Below are the code and all the weights of a small trained network. Each question names an input and a class and asks about switching units off, where a switched-off unit gives its printed mean instead of its output.

import numpy as np


def w(rows, s, z=0):
    codes = np.array(rows[::2]) - 128.0
    scale = np.full(codes.shape[1], s)
    scale[-1] = z or s
    return codes * scale


def norm(h):
    return h / np.sqrt((h * h).mean(-1, keepdims=True) + 1e-5)


def f(y):
    return y / 2 * (1 + np.tanh(0.7978845608 * (y + 0.044715 * y**3)))


def log_softmax(a):
    a = a - a.max(-1, keepdims=True)
    return a - np.log(np.exp(a).sum(-1, keepdims=True))


def net(x, mask):
    res = np.array(x, float).reshape(1, 2) / 4 @ E
    u = 0
    for l in range(4):
        y = f(norm(res) @ A[l][:, :-1].T + A[l][:, -1])
        res = res + np.where(mask[u : u + 6], y, B[l][:, -1]) @ B[l][:, :-1]
        u += 6
    return log_softmax(norm(res)[-1] @ U[:, :-1].T + U[:, -1])


A, B = {}, {}
E = w([
[3,148,105,97],'x0',
[114,7,139,136],'x1',
],0.0064)
A[0] = w([
[161,144,137,30,95],'0.n1',
[81,162,76,150,253],'0.n2',
[178,179,43,80,67],'0.n3',
[113,7,184,54,255],'0.n4',
[51,133,66,105,26],'0.n5',
[254,105,190,124,221],'0.n6',
],0.0055,0.0018)
B[0] = w([
[105,105,169,203,122],'0.n1',
[102,213,115,84,192],'0.n2',
[95,130,224,131,137],'0.n3',
[114,236,176,142,252],'0.n4',
[131,111,2,90,166],'0.n5',
[44,155,36,58,243],'0.n6',
],0.0049,0.0035)
A[1] = w([
[61,2,221,136,106],'1.n1',
[62,228,92,52,231],'1.n2',
[254,128,131,155,128],'1.n3',
[95,141,178,216,95],'1.n4',
[110,83,42,108,3],'1.n5',
[108,197,124,140,175],'1.n6',
],0.0065,0.0021)
B[1] = w([
[154,254,56,240,166],'1.n1',
[172,41,207,129,255],'1.n2',
[29,79,38,8,151],'1.n3',
[151,92,185,123,124],'1.n4',
[129,137,219,108,129],'1.n5',
[126,34,190,103,166],'1.n6',
],0.0039,0.0078)
A[2] = w([
[121,194,138,110,1],'2.n1',
[92,77,44,143,120],'2.n2',
[133,201,180,92,49],'2.n3',
[180,137,21,148,91],'2.n4',
[114,125,78,254,81],'2.n5',
[118,111,66,240,23],'2.n6',
],0.0083,0.0024)
B[2] = w([
[138,173,164,91,109],'2.n1',
[129,254,141,120,250],'2.n2',
[150,154,124,171,219],'2.n3',
[64,91,88,144,242],'2.n4',
[166,179,160,145,247],'2.n5',
[207,162,177,156,207],'2.n6',
],0.0075,0.0015)
A[3] = w([
[141,141,45,89,114],'3.n1',
[33,163,144,106,84],'3.n2',
[91,95,83,254,113],'3.n3',
[165,117,12,120,115],'3.n4',
[193,241,159,151,134],'3.n5',
[123,123,136,150,6],'3.n6',
],0.0097,0.0015)
B[3] = w([
[75,112,89,119,171],'3.n1',
[143,147,36,148,222],'3.n2',
[208,134,166,155,133],'3.n3',
[78,171,50,120,173],'3.n4',
[203,164,139,254,254],'3.n5',
[130,95,132,125,112],'3.n6',
],0.0096,0.0052)
U = w([
[82,139,7,85,110],'0',
[204,168,155,189,244],'1',
[130,36,217,66,2],'2',
],0.015,0.0023)

Each question gives the input, the list of numbers given to net, and the class t.
The units are the neurons (one row each of A and B). Each row of codes is followed by its name. A weight is (code - 128) times the scale printed after its matrix; where a second scale follows, it is the last column's (A, B and U).
mask holds one flag per neuron, layer by layer. A switched-off neuron (its flag False) gives its mean, the last column of its row in B, instead of its output. The means were averaged over made-up inputs and are rounded, as every weight is.
A unit's drop is (log p(t) with every unit on - log p(t) with that unit switched off) / (log p(t) with every unit on - log p(t) with every unit switched off).
The circuit of an input: a set's keep is (log p(t) with only the set's units on - log p(t) with every unit switched off) / (log p(t) with every unit on - log p(t) with every unit switched off). Starting from the 12 units with the biggest drops (on a tie, the unit counted first), units are removed one at a time, each time the one whose removal leaves the highest keep (on an exact tie, the one counted first), for as long as the keep stays at least 0.8.
units of the circuit, in order: the units of the circuit, biggest drop first
most important unit: the unit with the biggest drop
k most important neurons: the k neurons with the biggest drops, biggest first
k most important neurons of layer l: the k neurons of layer l with the biggest drops, biggest first
drop of u: that unit's drop, to one decimal
input [4,7], class 1: most important unit => 1.n1
input [-5,5], class 0: 4 most important neurons => [1.n3; 2.n4; 0.n3; 0.n6]
input [7,8], class 1: units of the circuit, in order => [1.n1; 3.n3]
input [-8,8], class 0: units of the circuit, in order => [0.n6; 1.n2; 3.n5]
input [6,-7], class 1: units of the circuit, in order => [0.n6; 3.n5]
input [-6,-5], class 0: 2 most important neurons => [0.n4; 1.n3]
input [3,3], class 2: 3 most important neurons => [0.n4; 1.n2; 0.n6]
input [1,-2], class 2: 2 most important neurons => [3.n5; 0.n4]
input [6,7], class 1: 3 most important neurons => [1.n1; 0.n6; 1.n3]
input [-6,-6], class 0: 2 most important neurons of layer 1 => [1.n3; 1.n5]
input [2,-1], class 2: 2 most important neurons => [1.n2; 0.n6]
input [-2,0], class 2: 2 most important neurons => [0.n6; 3.n5]
input [3,0], class 2: 2 most important neurons of layer 2 => [2.n2; 2.n4]
input [-1,2], class 2: most important neuron => [3.n5]
input [-8,-6], class 0: 2 most important neurons => [0.n4; 1.n3]
input [-3,-2], class 2: 2 most important neurons => [0.n6; 3.n5]
input [-3,3], class 2: 2 most important neurons of layer 3 => [3.n5; 3.n2]
input [2,-2], class 2: 2 most important neurons => [1.n2; 3.n5]
input [-4,-4], class 0: 3 most important neurons of layer 2 => [2.n2; 2.n5; 2.n6]
input [-1,0], class 2: most important neuron => [0.n6]
input [3,5], class 1: 2 most important neurons => [0.n6; 1.n1]
input [4,6], class 1: drop of 0.n6 => 1.4
input [0,-1], class 2: drop of 3.n5 => 0.1
input [-7,-1], class 0: drop of 2.n2 => 0.0
